Here is a tiny trained network, its code and every weight. The questions are about switching its units off for an input and a target symbol, where a switched-off unit gives its printed mean instead of its output.

import numpy as np


def w(rows, s, z=0):
    codes = np.array(rows[::2]) - 128.0
    scale = np.full(codes.shape[1], s)
    scale[-1] = z or s
    return codes * scale


def softmax(a):
    e = np.exp(a - a.max(-1, keepdims=True))
    return e / e.sum(-1, keepdims=True)


def log_softmax(a):
    a = a - a.max(-1, keepdims=True)
    return a - np.log(np.exp(a).sum(-1, keepdims=True))


def net(x, mask):
    ids = ['αβδηθλμξστφψω'.index(c) for c in x.split()]
    T = len(ids)
    res = E[ids] + P[:T]
    u = 0
    for l in range(3):
        r = res
        for j in range(2):
            rows = slice(4 * j, 4 * j + 4)
            q, k, v = (r @ M[l][rows].T for M in (Q, K, V))
            z = softmax(np.where(np.tri(T) > 0, q @ k.T / 4**0.5, -1e9)) @ v
            o = O[l][rows]
            res = res + np.where(mask[u + j], z, o[:, -1]) @ o[:, :-1]
        u += 2
    return log_softmax(res[-1] @ U[:, :-1].T + U[:, -1])


Q, K, V, O = {}, {}, {}, {}
E = w([
[76,136,183,15],'α',
[10,164,135,79],'β',
[177,196,70,144],'δ',
[137,174,95,205],'η',
[137,174,39,162],'θ',
[79,121,237,95],'λ',
[45,179,239,50],'μ',
[204,153,37,120],'ξ',
[107,93,111,168],'σ',
[137,97,101,93],'τ',
[230,96,105,113],'φ',
[117,106,146,221],'ψ',
[224,144,144,184],'ω',
],0.013)
P = w([
[17,40,162,58],'0',
[105,217,167,124],'1',
[122,232,168,125],'2',
[157,226,135,132],'3',
[185,233,134,128],'4',
[209,241,138,128],'5',
[217,250,135,116],'6',
[234,254,136,99],'7',
],0.0069)
Q[0] = w([
[191,181,53,138],'0.h0',
[102,167,169,69],'0.h0',
[202,131,9,117],'0.h0',
[128,214,172,133],'0.h0',
[97,147,167,94],'0.h1',
[107,112,160,68],'0.h1',
[142,107,160,133],'0.h1',
[96,83,82,133],'0.h1',
],0.013)
K[0] = w([
[207,132,146,148],'0.h0',
[98,10,162,106],'0.h0',
[232,176,172,113],'0.h0',
[165,38,98,160],'0.h0',
[154,157,93,86],'0.h1',
[115,152,77,107],'0.h1',
[100,171,113,137],'0.h1',
[128,126,110,203],'0.h1',
],0.013)
V[0] = w([
[111,73,74,225],'0.h0',
[36,181,3,114],'0.h0',
[134,27,104,1],'0.h0',
[166,165,207,164],'0.h0',
[178,197,90,60],'0.h1',
[155,106,82,171],'0.h1',
[93,61,119,161],'0.h1',
[141,37,80,178],'0.h1',
],0.0099)
O[0] = w([
[135,254,115,100,75],'0.h0',
[108,117,92,26,111],'0.h0',
[126,96,66,154,101],'0.h0',
[139,124,192,154,161],'0.h0',
[62,96,99,151,162],'0.h1',
[132,96,162,110,40],'0.h1',
[178,124,153,97,79],'0.h1',
[158,88,151,103,2],'0.h1',
],0.015,0.0066)
Q[1] = w([
[116,116,52,56],'1.h0',
[2,139,71,70],'1.h0',
[180,102,95,131],'1.h0',
[161,165,179,186],'1.h0',
[179,112,147,143],'1.h1',
[63,75,128,137],'1.h1',
[36,116,117,125],'1.h1',
[132,92,172,154],'1.h1',
],0.0084)
K[1] = w([
[235,101,100,177],'1.h0',
[223,44,182,116],'1.h0',
[148,166,86,153],'1.h0',
[48,128,116,121],'1.h0',
[115,130,113,210],'1.h1',
[75,104,111,87],'1.h1',
[85,141,153,2],'1.h1',
[78,139,107,184],'1.h1',
],0.0072)
V[1] = w([
[91,111,141,83],'1.h0',
[56,171,64,143],'1.h0',
[164,164,100,153],'1.h0',
[202,105,93,112],'1.h0',
[65,166,118,148],'1.h1',
[167,103,134,51],'1.h1',
[129,150,120,147],'1.h1',
[254,112,168,150],'1.h1',
],0.0052)
O[1] = w([
[96,106,60,140,146],'1.h0',
[231,39,116,32,252],'1.h0',
[138,118,160,158,120],'1.h0',
[130,202,132,226,67],'1.h0',
[163,107,188,96,192],'1.h1',
[110,196,56,96,47],'1.h1',
[124,108,152,143,154],'1.h1',
[44,144,62,252,73],'1.h1',
],0.0037,0.0039)
Q[2] = w([
[173,196,142,127],'2.h0',
[162,147,182,148],'2.h0',
[121,123,160,119],'2.h0',
[176,171,121,248],'2.h0',
[158,154,167,126],'2.h1',
[93,127,107,132],'2.h1',
[192,134,141,91],'2.h1',
[131,174,84,84],'2.h1',
],0.013)
K[2] = w([
[250,244,103,135],'2.h0',
[203,137,188,189],'2.h0',
[115,143,184,151],'2.h0',
[207,98,62,238],'2.h0',
[182,165,181,133],'2.h1',
[121,123,83,82],'2.h1',
[167,174,143,253],'2.h1',
[206,162,36,136],'2.h1',
],0.0078)
V[2] = w([
[2,153,168,158],'2.h0',
[41,103,134,80],'2.h0',
[136,111,194,129],'2.h0',
[107,95,188,110],'2.h0',
[53,172,219,162],'2.h1',
[142,127,41,172],'2.h1',
[57,107,149,103],'2.h1',
[89,90,122,108],'2.h1',
],0.0089)
O[2] = w([
[255,151,214,128,252],'2.h0',
[139,186,184,183,21],'2.h0',
[139,61,149,121,156],'2.h0',
[133,81,187,151,103],'2.h0',
[46,174,129,170,208],'2.h1',
[170,128,151,128,160],'2.h1',
[76,79,123,104,141],'2.h1',
[121,89,126,123,120],'2.h1',
],0.0091,0.0025)
U = w([
[221,150,37,139,160],'α',
[42,165,92,144,3],'β',
[109,147,53,190,172],'δ',
[45,124,137,26,103],'η',
[130,188,164,107,138],'θ',
[58,47,232,107,80],'λ',
[161,209,95,151,23],'μ',
[176,50,16,219,196],'ξ',
[1,131,196,71,147],'σ',
[224,96,152,76,218],'τ',
[220,129,161,250,181],'φ',
[185,148,146,69,174],'ψ',
[123,119,241,45,52],'ω',
],0.0067,0.0031)

Each question gives the input, a string of symbols that net reads in full, and the target symbol t.
The units are the heads (4 rows each of Q, K, V and O). Each row of codes is followed by its name. A weight is (code - 128) times the scale printed after its matrix; where a second scale follows, it is the last column's (O and U).
mask holds one flag per head, layer by layer. A switched-off head (its flag False) gives its mean, the last column of its rows in O, instead of its output. The means were averaged over made-up inputs and are rounded, as every weight is.
A unit's drop is (log p(t) with every unit on - log p(t) with that unit switched off) / (log p(t) with every unit on - log p(t) with every unit switched off).
The circuit of an input: a set's keep is (log p(t) with only the set's units on - log p(t) with every unit switched off) / (log p(t) with every unit on - log p(t) with every unit switched off). Starting from all 6 units, units are removed one at a time, each time the one whose removal leaves the highest keep (on an exact tie, the one counted first), for as long as the keep stays at least 0.8.
circuit, biggest first: the units of the circuit, biggest drop first
most important unit: the unit with the biggest drop
which heads matter: for each layer, one digit per head in row order, 1 if its drop is at least 0.15 and else 0, layers parted by /
input φ φ δ, target ξ: circuit, biggest first -> (0.h0, 2.h0, 0.h1)
input σ τ σ μ μ α, target μ: which heads matter -> 11 / 00 / 10
input ξ σ σ μ η μ, target τ: which heads matter -> 11 / 00 / 01
input μ λ μ μ μ, target λ: which heads matter -> 10 / 01 / 11
input φ η β, target δ: circuit, biggest first -> (0.h0)
input λ ω ψ μ, target φ: circuit, biggest first -> (0.h0, 2.h0)
input σ θ μ, target μ: which heads matter -> 11 / 01 / 10
input μ η ξ τ λ, target λ: circuit, biggest first -> (0.h0, 2.h1)
input λ θ α ψ σ μ ω φ, target φ: which heads matter -> 10 / 01 / 01
input ξ β ω σ ψ μ, target τ: which heads matter -> 10 / 00 / 01
input μ φ ψ ω ψ β, target λ: circuit, biggest first -> (0.h0, 2.h1, 2.h0)
input σ β ξ σ μ μ μ μ, target μ: circuit, biggest first -> (0.h0, 0.h1, 2.h0)
input β μ σ μ σ φ η μ, target η: which heads matter -> 11 / 01 / 01
input η ψ β θ φ ξ, target ξ: most important unit -> 2.h0
input ξ φ φ ξ λ, target τ: circuit, biggest first -> (0.h0, 2.h1)
input φ ω σ τ τ ω ω δ, target φ: which heads matter -> 10 / 01 / 00
input σ φ τ δ, target ξ: which heads matter -> 10 / 00 / 10
input α μ σ μ β, target ξ: which heads matter -> 10 / 00 / 01
input φ ω δ, target φ: which heads matter -> 10 / 11 / 00
input α σ ξ α α φ φ β, target ξ: most important unit -> 0.h0
input μ ξ φ φ τ φ, target ξ: which heads matter -> 10 / 00 / 10
input η λ μ, target θ: which heads matter -> 11 / 00 / 10
input τ ψ σ μ λ ω α λ, target α: circuit, biggest first -> (0.h0, 2.h1, 2.h0)
input μ ξ ω μ, target λ: circuit, biggest first -> (0.h0, 2.h1)
input δ λ ξ φ, target ξ: circuit, biggest first -> (0.h0, 2.h0)
input φ δ η ξ ω α, target δ: which heads matter -> 11 / 10 / 00
input ψ μ ψ μ α τ δ λ, target β: most important unit -> 0.h1
